In the rows, zero is written as 128.
Rows, each with its class:
[137 121 224 124 142 150 138 151 148 126 138 122 121 121 132 185 128 129
 120 121 128 135 142 135 124  93 114 129 135 132 112 118 143 124 131 119
 125 127 136 144 137 147 131 113 136 121 126 114 141 132 115 100 129 118
 136 125 122 127 140 141 106 106 109 117 134  93 113 141 127 125 117 126
 139 132] -> L
[133 138 205 132 108 135 158 151 131 128 136 130 129 130  91 154 132 135
 135 119 106 165 143 125 134  87 144 128 118 109 117 131 164 131 133  97
 144 123 123 131 137 173 125 101 133 134 140 119 144 112 123 101 122 136
 138 128 113 128 123 126 115 134  88  94 134  87 119 144 116 133 127 128
 132 119] -> V
[139 124 157 131 132 135 144 120 119 118 136 133 134 113 105 125 126 129
 128 131 114 122 148 139 124 107 134 126 112 118 125 136 135 132 128 127
 127 123 132 144 128 147 129 120 131 129 132 123 125 117 136 104 132 129
 132 125 124 126 126 132 121 125 121 125 121 118 126 139 116 130 113 128
 129 126] -> N
[134 115 238 114 146 145 128 164 136 117 139 125 129 117 128 145 126 131
 119 122 135 123 132 112 131 114 112 129 141 138 128 116 141 119 129 129
 133 125 121 148 142 146 139 121 133 130 126 126 150 114 124 112 118 132
 138 131 135 126 131 140 107 109 110 115 131 115 112 131 131 130 129 126
 139 128] -> L
[133 123 160 143 111 128 152 127  98 122 128 125 131 122  95 141 129 124
 142 135  90 149 148 135 130 105 145 124 131 108 127 149 143 118 132  98
 147 122 124 130 118 162 118 112 127 135 131 131 137 118 137 102 117 138
 130 119 123 134 115 121 127 140 108 105 126  85 120 126 117 127 125 129
 125 119] -> W
[136 125 201 138 101 142 145 156 103 125 141 123 129 140  99 172 133 142
 136 135  85 179 138 109 137 116 144 128 162 108 128 120 162 126 132  90
 129 123 115 137 138 173 128 106 126 131 136 127 142 115 142 104 103 132
 125 121 116 123 119 114 118 125 105  99 133  55 112 120 127 124 125 123
 136 116] -> W
[142 120 186 120 134 140 142 136 143 120 162 127 135 118 102 135 130 130
 127 127 127 140 147 137 130  94 133 121  97 122 130 126 137 130 136 123
 121 130 128 128 121 147 142 122 131 119 125 120 133 121 120 116 141 131
 137 134 126 128 126 130 116 124 118 118 120 119 117 137 117 134 123 128
 134 127] -> L
[146 109 252 123 146 152 140 163 136 125 143 105 122 111 114 173 131 127
 122 132 114 137 138 124 128  90 114 130 127 128 115 119 143 127 129 106
 130 127 122 150 139 153 135 118 136 121 127 106 150 110 129  96 125 130
 145 132 122 127 138 141 101 102 106 110 130  93 105 143 123 134 120 127
 123 127] -> L
[132 114 252 132 124 146 163 169 133 126 141 117 130 115  85 181 132 122
 124 129 112 141 143 117 136  63 125 120 108 111 115 121 157 127 130  92
 143 127 118 148 142 178 126 110 144 134 133 110 160 129 118  83 119 137
 158 132 113 123 126 129 100 122  68  94 129  84 100 149 120 134 117 126
 134 125] -> V
[123 125 252 115 128 155 151 182 151 115 134 119 135 122 109 156 122 133
 105 125 130 140 113 111 136  84 113 120  86 126 109 108 146 123 128 117
 155 125 122 143 134 192 129 113 135 141 146  86 167 119 106  94 120 134
 152 136 125 117 125 137  90 129  79  89 141 121 114 146 132 128 128 127
 137 124] -> K
[151 103 252 151 125 161 183 204 110 119 138 110 126 113  62 216 135 111
 130 144  96 160 148 121 140  34 130 118 132 103 105 124 167 118 126  49
 154 120 113 168 155 233 120  92 155 143 131 101 186 107 131  19 110 145
 172 134 106 119 116 140  78 111  49  66 143  61  91 163 116 136 120 121
 136 104] -> K
[135 121 213 121 119 147 166 145  95 118 135 126 125 108  96 147 125 138
 135 142 108 142 136 120 131 112 128 127 115 111 119 131 154 123 124 118
 141 129 126 139 136 171 132 112 126 139 136 114 145 132 136 109 117 136
 132 128 114 129 111 119 111 130 101  89 124  89 117 133 115 132 128 124
 133 116] -> W
[127 122 132 148 112 119 131 125  77 132 123 131 131 132 128 136 131 114
 143 135 110 135 134 117 139 153 142 122 183 127 116 129 129 123 130 112
 144 121 115 133 134 141 117 111 127 137 117 135 123 125 152 113 109 135
 137 121 127 140 114 124 140 136 121 119 122 102 128 116 132 124 126 124
 125 121] -> W
[126 121 133 143 118 123 142 131 108 119 123 127 138 126 109 117 127 115
 140 135 112 128 130 125 133 132 141 118 119 144 124 139 125 136 131 117
 141 132 134 122 142 142 118 122 133 143 134 125 133 126 140 117 119 138
 136 125 126 131 111 115 129 149 109 115 131 138 131 137 122 129 125 132
 122 126] -> N
[136 121 227 122 119 143 155 144 129 125 141 123 149 118  89 135 117 150
 129 124 104 149 132 120 135  97 139 118  80 106 122 139 165 138 137 124
 146 128 127 123 128 179 137  98 124 138 137 108 147 125 127 121 113 141
 124 132 121 127 105 114 110 130 108  82 127 106 118 136 117 125 130 126
 126 112] -> W
[125 125 124 125 124 122 140 116 117 122 121 129 133 122 120 106 114 124
 126 133 110 113 134 138 136 128 134 126 107 113 126 136 126 129 125 128
 128 129  85 121 125 130 129 123 130 136 128 131 117 129 134 132 134 137
 137 130 130 133 116 123 135 138 128 124 124 145 127 132 120 128 127 127
 117 128] -> N
[131 129 185 125 110 139 141 160 115 123 133 126 135 129 110 151 125 137
 134 131 108 157 121 109 134 131 140 130 144 115 122 123 146 126 121 113
 150 133 118 133 139 114 138 114 133 138 137 125 152 125 137 116 102 142
 128 133 124 123  99 119 116 142 105  98 135  95 128 127 136 130 123 126
 132 123] -> W
[127 123 199 115 128 139 137 133  99 110 143 127 140 107 112 126 119 132
 148 136 109 130 132 125 129 135 135 120 126 114 127 133 139 121 127 128
 151 155 123 131 138 151 132 114 126 137 130 121 145 118 142 115 107 135
 134 128 129 133 105 120 120 128 106 109 128  99 122 127 125 137 127 123
 131 129] -> W
[140 123 203 129 130 134 149 131 115 116 127 122 138 112 104 110 120 129
 134 129 111 115 135 135 133 114 138 121  83 113 124 135 132 126 130 126
 142 126 149 129 131 154 132 107 141 146 136 114 138 123 132 109 125 142
 148 121 130 130 102 119 120 137 111 109 160 123 123 148 113 124 134 131
 137 122] -> N
[136 121 207 139 118 138 156 157 138 130 130 123 122 132  92 170 126 126
 130 125 119 150 139 123 132  74 130 126 115 112 113 130 163 131 134  96
 127 122 123 134 137 173 122 101 142 127 133 107 149 123 113  92 135 131
 138 130 106 123 156 128 102 128  93 106 133 104 108 145 115 140 118 129
 130 120] -> V
[144 117 250 124 137 146 149 156 137 128 145 126 130 114  97 174 133 129
 108 129 117 144 150 139 139  73 121 135 120 118 118 106 155 125 126  86
 132 114 115 147 137 167 134  99 136 122 128 119 141 110 127  86 128 125
 143 125 109 133 136 137 103 114 104 113 134  73 134 142 105 131 117 118
 136 123] -> L
[132 122 184 131 130 135 141 160 153 133 132 132 120 139 128 159 133 121
 118 126 142 134 133 124 130  98 116 128 130 117 117 104 151 123 133 119
 131 124 121 146 135 142 121 130 131 124 133 120 158 129 111 105 133 124
 133 135 120 115 144 135 110 117 109 114 136 131 116 144 131 134 126 125
 137 127] -> L
[123 130 143 132 113 129 151 136 123 116 128 116 135 131 105 123 119 133
 134 136 116 140 122 118 132 117 136 120  99 115 109 134 142 133 124 123
 163 132 141 121 136 156 118 109 132 143 136 114 132 123 130 119 101 143
 130 130 126 131 112 122 113 147 109 108 135 125 129 135 112 119 129 125
 121 113] -> W
[125 125 148 134 125 132 131 150 142 128 125 120 132 132 125 144 127 124
 125 128 160 137 120 125 128 121 127 133 134 134 118 120 140 125 137 124
 131 129 128 123 132 133 119 123 117 127 141 119 149 132 109 129 129 127
 130 126 123 124 130 131 125 128 115 119 136 130 128 131 132 133 119 134
 141 126] -> K
[126 131 131 136 118 126 137 128 128 131 120 132 120 132 108 143 130 129
 134 130 119 138 135 116 146 109 139 126 119 120 125 137 122 128 142 117
 133 128 134 119 131 155 120 116 134 133 130 135 122 123 125 118 128 140
 128 133 113 135 125 128 127 137 131 115 124 112 127 123 120 129 123 127
 179 122] -> V
[120 137  95 147 102 116 140 128 134 143 123 123 115 146 104 140 136 126
 153 129 124 157 130 117 130 120 143 125 132 123 123 135 133 128 119 112
 130 135 129 117 131 148 117 118 153 140 134 137 126 137 117 120 124 130
 124 127 111 132 135 124 129 139 113 117 127 130 125 130 122 136 119 140
 123 126] -> V
[132 121 246 146 120 139 162 153  92 111 128 120 138 126  86 143 127 117
 136 137  95 147 142 119 136  91 137 114 122 115 120 138 148 123 124  74
 153 128 126 145 139 193 118  95 139 141 140 129 148 121 134  80 116 143
 156 132 116 119 108 123 109 137  85  97 131 102 119 145 114 130 120 123
 125 118] -> N
[126 131 132 136 145 129 125 120 130 130 130 126 121 128 137 123 133 119
 123 131 135 112 131 130 119 134 123 131 134 130 132 121 127 127 125 133
 130 130 130 133 145 121 126 133 134 125 125 129 126 138 135 128 132 125
 135 127 132 125 132 138 128 123 142 128 128 136 128 132 131 131 126 129
 127 131] -> L
[127 129 181 123 124 127 144 137 120 124 129 126 135 125  97 130 124 126
 126 141 115 137 139 133 131 111 131 105 102 113 121 139 141 128 129 110
 131 126 133 125 134 150 133 115 142 139 134 124 128 116 131 114 128 149
 135 133 128 128 122 127 119 131 105 108 127 105 117 126 115 127 123 123
 125 125] -> N
[132 117 199 146 110 120 165 141 109 122 132 127 129 130  91 150 131 141
 127 135 103 147 146 131 132  92 137 128 114 110 113 138 146 134 125  92
 144 124 128 133 142 174 123  96 135 135 133 119 138 117 128 105 131 137
 145 138 108 152 120 130 115 129  99 105 134 107 116 139 111 133 119 130
 129 120] -> N
[134 129 172 112 118 135 147 138 123 118 128 125 137 114  99 130 124 149
 128 127 106 153 136 107 130 115 141 127  89 111 124 136 158 123 135 124
 148 123 122 125 132 156 134 108 122 133 134 116 140 113 131 120 119 138
 122 139 117 128 112 119 111 144 117 103 130  85 120 125 123 130 129 125
 132 125] -> W
[127 124 199 130 117 141 147 148 142 129 132 119 129 129 106 149 142 134
 128 118 127 147 127 119 131  94 130 124 108 125 117 132 144 128 133 116
 146 128 129 128 132 159 127 108 135 129 144 115 148 126 117 108 125 126
 135 132 119 128 121 125 114 134  93 100 134 113 120 138 118 124 124 130
 133 116] -> V
[121 128 140 128 102 129 154 130 122 129 129 130 142 130  72 124 113 153
 139 127 100 162 120 124 128 112 153 124  80 103 128 140 151 130 132 117
 149 131 128 106 129 165 130 102 134 139 143 111 140 125 116 129 117 138
 119 123 117 128 105 100 117 157 119  92 130 109 132 129 118 129 123 130
 120 114] -> W
[126 121 129 153 122 119 130 139 122 137 140 128 115 148 139 143 135  97
 127 128 137 130 126 123 130 130 117 119 128 132 119 122 116 123 105 104
 127 127 128 138 138 126 107 137 133 134 132 128 130 130 118  78 139 128
 143 134 124 107 132 141 131 126 112 130 134 201 124 153 126 142 122 126
 117 127] -> K
[130 120 238 138 126 144 150 157 141 121 140 119 126 130 114 173 139 119
 118 129 127 145 128 110 129 104 117 128 135 123 126 115 143 116 127 104
 146 128 113 145 144 162 122 115 136 130 139 108 156 118 119  94 122 122
 146 132 120 123 129 141 108 123  89  95 137  99 122 132 129 134 126 122
 134 124] -> L
[136 126 144 137 102 132 151 121 112 135 146 128 134 123  81 148 137 147
 125 133  94 161 151 131 127 101 149 133 139 102 128 139 166 133 131 101
 137 123 120 134 132 170 123 108 124 137 133 136 127 120 137 116 119 135
 117 126 108 130 116 113 130 140 113  95 143  62 118 116 118 128 118 126
 127 118] -> W
[130 127 187 118 111  95 136 155 125 128 138 127 106 122 112 148 128 147
 126 134 120 152 126 120 120 116 132 129 126 119 122 143 146 124 128 119
 133 129 123 130 131 151 128 116 130 123 134 124 148 123 129 124 118 122
 122 125 124 133 122 124 117 130 120 114 128  79 120 126 135 135 146 123
 139 128] -> W
[132 124 213 121 131 141 150 153 143 117 139 114 129 115 108 147 126 133
 120 130 125 139 134 124 129  95 123 132  90 125 121 124 143 131 129 122
 131 130 125 127 130 162 137 113 131 141 124 120 151 122 123 117 135 132
 130 128 125 125 125 128 112 119 108  94 133 102 122 137 118 132 127 122
 135 126] -> W
[124 126 158 128 118 137 133 139 119 117 127 127 136 130 112 142 126 144
 131 140 104 165 125 110 130 132 142 130 130 116 134 131 144 137 131 118
 142 126 123 131 136 153 118 109 122 136 125 124 139 130 111 118  86 133
 116 121 128 136 114 116 117 142 102 108 134  92 122 108 120 129 140 130
 129 125] -> W
[134 143 131 135  93 132 134 136 130 133 132 126 124 137 113 139 133 140
 134 129 119 151 130 124 127 111 133 130 138 118 128 129 139 133 128 119
 129 119 122 120 131 144 125 119 130 126 131 133 134 124 128 120 130 128
 122 130 124 123 132 127 128 128 113 115 125 105 109 121 123 129 124 129
 127 126] -> K
[118 132 127 142 116 116 136 130 120 129 118 128 130 133 121 123 122 119
 165 136 124 140 120 119 135 126 126 120 128 123 127 135 119 128 127 124
 136 126 133 126 123 136 124 124 129 136 134 138 131 130 131 117 121 131
 140 129 126 129 117 123 128 142 111 124 131 150 116 132 174 131 125 130
 124 133] -> V
[133 123 146 148 100 121 156 125 129 131 128 120 124 149  82 135 137 124
 135 134 107 144 140 132 132  94 141 126 118 106 118 139 140 129 125 100
 137 129 135 128 128 170 122 109 141 141 132 130 129 120 123  99 139 142
 134 127 120 138 125 111 126 132 103 109 128 117 120 136 113 134 114 131
 126 117] -> V
[127 135 125 122 117 129 131 130 133 127 134 124 132 126 116 131 131 145
 131 119 127 142 129 121 130 126 143 119 127 124 129 145 138 132 131 131
 127 132 125 118 128 153 126 119 126 132 131 123 135 127 133 132 119 126
 117 129 124 138 124 118 129 139 126 118 129 117 129 126 123 133 129 127
 131 129] -> W
[147 105 252 130 148 165 146 196 138 125 153 114 126 104 103 203 133 130
 111 129 121 147 151 120 132  70 109 135 138 125 116 111 169 121 130 107
 139 121 111 162 145 179 135 102 140 119 131 110 168 110 122  73 116 124
 153 133 119 120 129 145  89  86  82 100 135  60 103 155 127 133 110 116
 140 119] -> L
[133 129 179 121 124 139 150 142 120 131 138 128 132 123 113 162 123 137
 133 126 111 158 141 118 131 111 137 128 145 117 128 127 162 126 130 114
 144 126 116 128 127 152 132 115 126 121 133 127 136 118 137 126 111 131
 117 126 122 132 119 121 111 123 114 105 132  67 114 115 130 130 126 121
 132 126] -> W
[134 124 191 131 141 134 136 131 125 123 133 123 126 124 117 139 132 115
 123 133 131 120 131 125 127 122 120 129 125 120 122 124 126 105 128 110
 151 121 131 134 126 142 135 123 134 128 126 142 132 127 141 110 132 118
 143 126 125 126 132 143 121 118 114 118 126 119 119 142 121 134 107 127
 129 130] -> L
[136 124 208 116 132 143 139 146 110  80 142 128 136 105 134 138 124 143
 131 136 112 136 134 122 133 132 129 124 125  87 141 129 152 123 129 128
 147 129 121 130 138 144 140 118 121 129 127 118 140 121 143 129 109 132
 132 127 129 132 111 119 112 124 112 112 133  77 134 133 126 126 127 129
 137 132] -> W
[135 127 184 128 128 132 146 127 104 113 125 129 145 119 111 108 118 123
 134 125 108 110 133 137 129 128 139 115  92 116 127 147 125 124 137 122
 137 130 130 129 133 149 133 113 126 147 133 116 127 131 136 101 126 140
 150 131 124 128 103 123 117 145 107 110 139 138 134 147 112 132 129 132
 124 121] -> N
[142 137 252 129 146 142 157 160 151 112 133 116 130 109  89 158 132 114
 120 140 128 127 157 142 129  55 114 140  82 117 108 129 137 128 122  98
 120 118 126 127 132 172 136 113 141 121 129 113 151 119 106  80 150 128
 159 139 116 122 139 144 102 107  94 101 133 113  95 164 106 134 117 122
 142 120] -> L
[129 125 212 120 124 146 150 147 136 113 142 122 140 117  99 132 117 138
 128 131 112 148 119 121 138 114 125 121  82 111 129 127 146 120 131 122
 152 125 132 129 137 169 140 104 127 145 141 104 152 117 128 119 114 140
 129 128 122 125 103 121 105 143 113  96 133 112 122 134 121 125 128 127
 130 117] -> W
[128 127 201 131 109 134 143 142  99 111 133 127 157 121 106 136 123 129
 139 137 100 153 127 110 129 146 143 121 138 114 125 139 153 121 130 110
 158 110 131 130 141 151 131 113 121 144 138 121 142 141 138 115 106 137
 144 125 123 129 108 117 125 149  95  90 132  94 128 124 131 131 125 128
 132 125] -> W
[143 117 186 137 134 134 142 138 120 126 133 124 126 128 119 153 129 117
 130 130 115 132 145 127 127  98 123 131 136 123 126 123 132 127 120 102
 133 128 126 139 131 142 130 123 135 125 120 127 134 123 129  94 136 126
 142 129 122 123 138 136 124 113 114 126 132 118 112 134 125 134 119 130
 131 119] -> L
[134 117 196 132 148 133 143 126 124 114 139 124 126 115 110 138 130 110
 134 129 124 106 149 152 132 114 119 123 114 120 126 135 133 122 123 108
 120 122 126 139 136 144 123 132 130 128 119 127 133 117 134 102 140 131
 152 134 122 124 133 139 120 115 121 111 124 127 117 156 123 132 134 125
 125 124] -> L
[126 126 195 127 110 141 141 150 106 120 136 120 134 122 103 152 126 148
 132 126 102 165 122 108 135 134 142 113 136 112 133 124 157 130 134 117
 154 133 116 144 135 150 134 101 126 142 130 120 145 126 136 123  95 136
 125 125 124 133 101 119 132 143 104  99 131  80 128 114 131 126 130 118
 136 121] -> W
[134 129 154 117 115 139 142 134 130 118 138 134 145 120 103 128 120 154
 136 122 105 150 138 135 130 118 140 130 108 112 127 139 159 130 138 129
 128 130 122 121 128 157 140 111 124 131 134 122 138 116 134 127 117 139
 111 119 127 141 115 121 119 135 122 106 131  78 123 105 122 128 124 128
 127 114] -> W
[133 122 203 133 128 141 131 154 138 133 130 102 122 128 125 152 127 124
 123 130 135 135 117 121 131 104 117 134 129 130 123 129 131 121 130 122
 135 118 120 141 135 139 120 121 134 125 132 115 144 123 118 101 126 125
 141 133 125 117 132 136 111 120 108 117 128 126 123 139 139 131 115 129
 132 128] -> L

Rows, each with its class:
[122 126 121 144 141 136 114 127 134 126 131 127 128 131 122 103 137 127
 142 106 106 129 126 134 147 120  94 118 114 129 114 109 145 117 134 128
 132 119 115 126 128 127 155 139 122 123 140 102 137 125 127 114 121 127
 124 132 137 134 122 111 125 139 148 116 131 118 131 132 132 149 120 130
 147 130] -> A
[123 124 133 112 124 117 126 125 116 125 131 134 120 133 131 133 139 133
 123 131 125 143 120 121  85 141 119 143 122 131 113 124 124 128 117 135
 119 145 127 133 124 130 119 133 130 128 124 134 117 125 122 112 124 135
 119 131 122 140 125 140 125 118  99 138 119 129 121 108 130 125 131 146
 113 130] -> A
[137 145 110 129 127 143 129 128 136 108 148 105  99 125 115 186 113 132
 129 125 149 145 143 127 156 128 126  98 115 106  73 100 146 135 115 130
 146 129 158 135 112 125  68 127 118 129 133 114 160 140 130 124 105 127
 119 106 124 123 130 136 122 149 166 120 141 141 121 128 225 127 151 148
 165 117] -> D
[132 142 115 135 109 157 135 138 135 133 119 106  90 128 126 141  72 132
  95 137 160 143 140 134 133 125 126  83 132  99  58 102 140 136 108  88
 109 128 156 121 126 130  78 124 126 129 129 117 154 137 140  98 107 108
 127 125 100 125 138 138 121 159 128 111 132 137 114 126 228 134 155 153
 135 126] -> D
[128 131 120 124 123 132 121 122 111 130 130 119 124 124 147 125  95 132
 129 135 117 140 135 119 127 136  94 110 136 125 112 137 117 128 141 115
 125 128 123 115 127 127 113 119 119 122 125 114 125 130  94 124 133 132
 135 125 112 128 133 136 120 129 112 120 112 137 135 133 109 138 129 128
 128 117] -> F
[122 115 124 132 126 127 136 134 123 146 123 136 117 129 111 119 130 121
 130 128 126 133 132 124 131 143 116 120 132 129 104 119 129 135  97 125
 117 133 106 133 122 127 129 128 118 128 138 112 127 123 127 118 123 139
 127 136 123 130 136 131 127 140 113 131 118 134 135 128 101 138 135 133
 130 125] -> A
[122 135 134  99 115 110 134 120 116 144 116 127 139 139 128 165 148 123
 120 161 114 144 123 111 118 151 167 164 137 135 124 129 100 125 109 115
 126 128 130 123 126 137 108 126 144 125 117 143 118 128 126 126 134 131
  90 106 119 119 128 136 128 110 113 148 130 131 124 125 159 122 142 114
  86 132] -> A
[130 114 132 145 139 125 114 126 109 120 127 141 133 126 120 134 178 129
 123 131 117 132 108 125 126 148 121 130 127 162 160 136 125 126 125 147
 127 134 123 127 131 135 155 130 133 135 126 129 115 116 122 126 103 126
 114 114 139 128 126 129 134 134 124 132 127 119 135 136  91 127 136 128
 107 138] -> F
[140 137 123 142 133 136 131 120 127 138 120 129 117 128 122 132  85 119
 137 134 132 131 142 124 133 119 122 118 132 107  90 118 133 132 121  99
 122 130 131 125 126 105 113 138 126 133 130 112 145 142 127 120 148 137
 135 132 119 124 132 133 105 141 138 116 125 130 133 133 153 140 131 121
 147 118] -> F
[123 133 120 128 132 127 143 114 128 121 116 124 115 123 120 104  84 132
 127 125 125 130 137 126 139 120  94 117 118 103  77 117 133 134 122 105
 115 120 139 131 122 129 108 126 136 127 133 126 142 143 112 118 139 123
 129 142 110 137 135 134 134 142 132 115 123 132 123 124 174 129 127 133
 146 113] -> F
[128 114 130 133 137 111 116 129 126 118 121 132 120 119 117  96 130 130
 121 124 127 149 119 126 127 135 132 115 104 156 125 123 133 126 127 133
 120 137 122 113 126 135 171 125 112 123 137 109 153 107 131  90 119 119
 115 139 121 122 131 127 133 138  91 124 100 138 124 121  65 136 111 147
 114 127] -> P
[140 110 132 139 133 141 134 135 136 107 136 132 108 118 134  56 160 129
 149  88 124 127  99 131 147 109  43 104 117 131 111 101 178 128 139 145
 136 123 114 121 134 123 160 139 117 130 145 118 132 126 134 105 117 130
 115 159 148 137 132 137 142 138 140 117 139 118 127 112 137 122  93 152
 149 127] -> F
[144 139 118 121 130 136 128 126 125 122 140 114 115 123 120 153 147 133
 142 123 140 121 132 120 151 128  91 131 124 106  90 101 147 134 128 139
 150 124 157 151 123 127  75 129 125 129 126 135 127 156 122  98 108 135
 134 100 138 126 124 137 125 128 168 137 153 124 121 125 199 107 134 135
 158 118] -> D
[123 129 126 134 128 110 132 135 144 123 129 106 127 133 126 133 172 125
 145 131 139 124 118 124 138 127 148 136 117 125 108 124 137 130 118 150
 126 125 138 144 129 123 131 127 131 116 134 120 144 124 128 118 132 123
 111 123 134 123 135 120 124 129  89 123 137 123 126 128 212 139 135 123
 134 126] -> F
